Below is a small trained network, with its code and all its weights. Each question gives an input and a class and asks what happens when units are switched off, that is, made to give their printed mean instead of their output.

import numpy as np


def w(rows, s, z=0):
    codes = np.array(rows[::2]) - 128.0
    scale = np.full(codes.shape[1], s)
    scale[-1] = z or s
    return codes * scale


def f(y):
    return y / 2 * (1 + np.tanh(0.7978845608 * (y + 0.044715 * y**3)))


def log_softmax(a):
    a = a - a.max(-1, keepdims=True)
    return a - np.log(np.exp(a).sum(-1, keepdims=True))


def net(x, mask):
    res = np.array(x, float).reshape(1, 5) / 4 @ E
    y = f(res @ A[0][:, :-1].T + A[0][:, -1])
    res = res + np.where(mask, y, B[0][:, -1]) @ B[0][:, :-1]
    return log_softmax(res[-1] @ U[:, :-1].T + U[:, -1])


A, B = {}, {}
E = w([
[97,35,128,72,91,137,192,29,190,79,174,152],'x0',
[107,91,213,83,110,79,21,151,154,159,78,94],'x1',
[207,67,162,52,186,117,91,170,140,199,202,188],'x2',
[69,153,199,144,234,232,145,122,144,255,144,189],'x3',
[146,108,196,121,82,177,140,115,37,96,190,61],'x4',
],0.007)
A[0] = w([
[94,42,151,64,114,54,46,99,215,119,79,140,184],'neuron 0',
[46,192,111,205,166,221,186,85,141,149,114,142,173],'neuron 1',
[109,228,100,223,183,122,101,173,129,170,56,121,167],'neuron 2',
[216,174,159,121,139,123,80,249,62,155,146,110,169],'neuron 3',
[80,135,201,126,156,227,145,91,92,189,171,117,185],'neuron 4',
[165,65,111,65,199,151,176,110,167,158,199,226,157],'neuron 5',
[210,137,176,91,142,122,58,217,91,167,151,125,182],'neuron 6',
[198,162,119,121,103,56,31,254,108,145,100,96,252],'neuron 7',
[74,241,93,232,187,144,131,144,133,167,43,145,199],'neuron 8',
],0.0054,0.0032)
B[0] = w([
[50,77,160,33,59,82,136,148,230,164,58,78,212],'neuron 0',
[67,163,181,200,75,140,221,162,120,142,201,181,224],'neuron 1',
[109,223,71,217,167,101,96,214,116,111,52,215,235],'neuron 2',
[200,69,134,172,199,66,83,193,34,118,154,128,213],'neuron 3',
[82,115,202,132,154,214,124,94,61,181,218,113,215],'neuron 4',
[189,104,62,35,186,203,172,38,196,180,184,188,207],'neuron 5',
[184,71,156,109,195,102,43,162,84,169,155,108,205],'neuron 6',
[168,92,79,123,157,7,36,149,115,89,67,95,249],'neuron 7',
[72,253,113,229,138,111,141,209,165,129,93,248,253],'neuron 8',
],0.0061,0.0067)
U = w([
[105,168,111,121,112,119,108,137,162,128,101,124,33],'0',
[141,129,60,149,28,106,181,65,99,2,129,59,255],'1',
[77,87,166,66,79,97,109,133,198,155,87,87,146],'2',
[87,179,144,179,120,144,191,160,137,147,146,173,120],'3',
[88,111,204,123,143,186,119,96,81,162,170,96,113],'4',
[137,171,92,153,167,106,79,161,126,126,76,155,90],'5',
[177,103,89,70,172,168,160,68,182,169,173,171,129],'6',
[204,71,141,121,165,100,87,157,78,131,156,93,80],'7',
],0.0086,0.0042)

Each question gives the input, the list of numbers given to net, and the class t.
The units are the neurons (one row each of A and B). Each row of codes is followed by its name. A weight is (code - 128) times the scale printed after its matrix; where a second scale follows, it is the last column's (A, B and U).
mask holds one flag per neuron, in row order. A switched-off neuron (its flag False) gives its mean, the last column of its row in B, instead of its output. The means were averaged over made-up inputs and are rounded, as every weight is.
A unit's drop is (log p(t) with every unit on - log p(t) with that unit switched off) / (log p(t) with every unit on - log p(t) with every unit switched off).
The circuit of an input: a set's keep is (log p(t) with only the set's units on - log p(t) with every unit switched off) / (log p(t) with every unit on - log p(t) with every unit switched off). Starting from all 9 units, units are removed one at a time, each time the one whose removal leaves the highest keep (on an exact tie, the one counted first), for as long as the keep stays at least 0.8.
circuit, biggest first: the units of the circuit, biggest drop first
k most important neurons: the k neurons with the biggest drops, biggest first
drop when u is switched off: that unit's drop, to one decimal
input [3,6,-8,-4,-2], class 2: circuit, biggest first : (neuron 0)
input [3,-5,5,-2,8], class 6: circuit, biggest first : (neuron 5; neuron 7)
input [4,-4,-8,0,-3], class 3: 3 most important neurons : (neuron 1; neuron 8; neuron 7)
input [-2,-4,6,0,-1], class 6: 3 most important neurons : (neuron 5; neuron 2; neuron 7)
input [-6,-6,2,-5,3], class 7: 2 most important neurons : (neuron 3; neuron 8)
input [8,-1,6,-8,-6], class 2: 3 most important neurons : (neuron 0; neuron 4; neuron 3)
input [2,-1,3,0,5], class 6: 4 most important neurons : (neuron 5; neuron 7; neuron 1; neuron 3)
input [0,-4,6,-7,-5], class 6: 3 most important neurons : (neuron 5; neuron 2; neuron 3)
input [-1,7,-5,8,-2], class 3: drop when neuron 1 is switched off : 0.1
input [1,-5,5,-2,1], class 6: drop when neuron 5 is switched off : 0.3
input [-3,4,4,-4,-3], class 7: drop when neuron 6 is switched off : 0.2
input [3,-2,5,0,5], class 6: drop when neuron 5 is switched off : 0.5
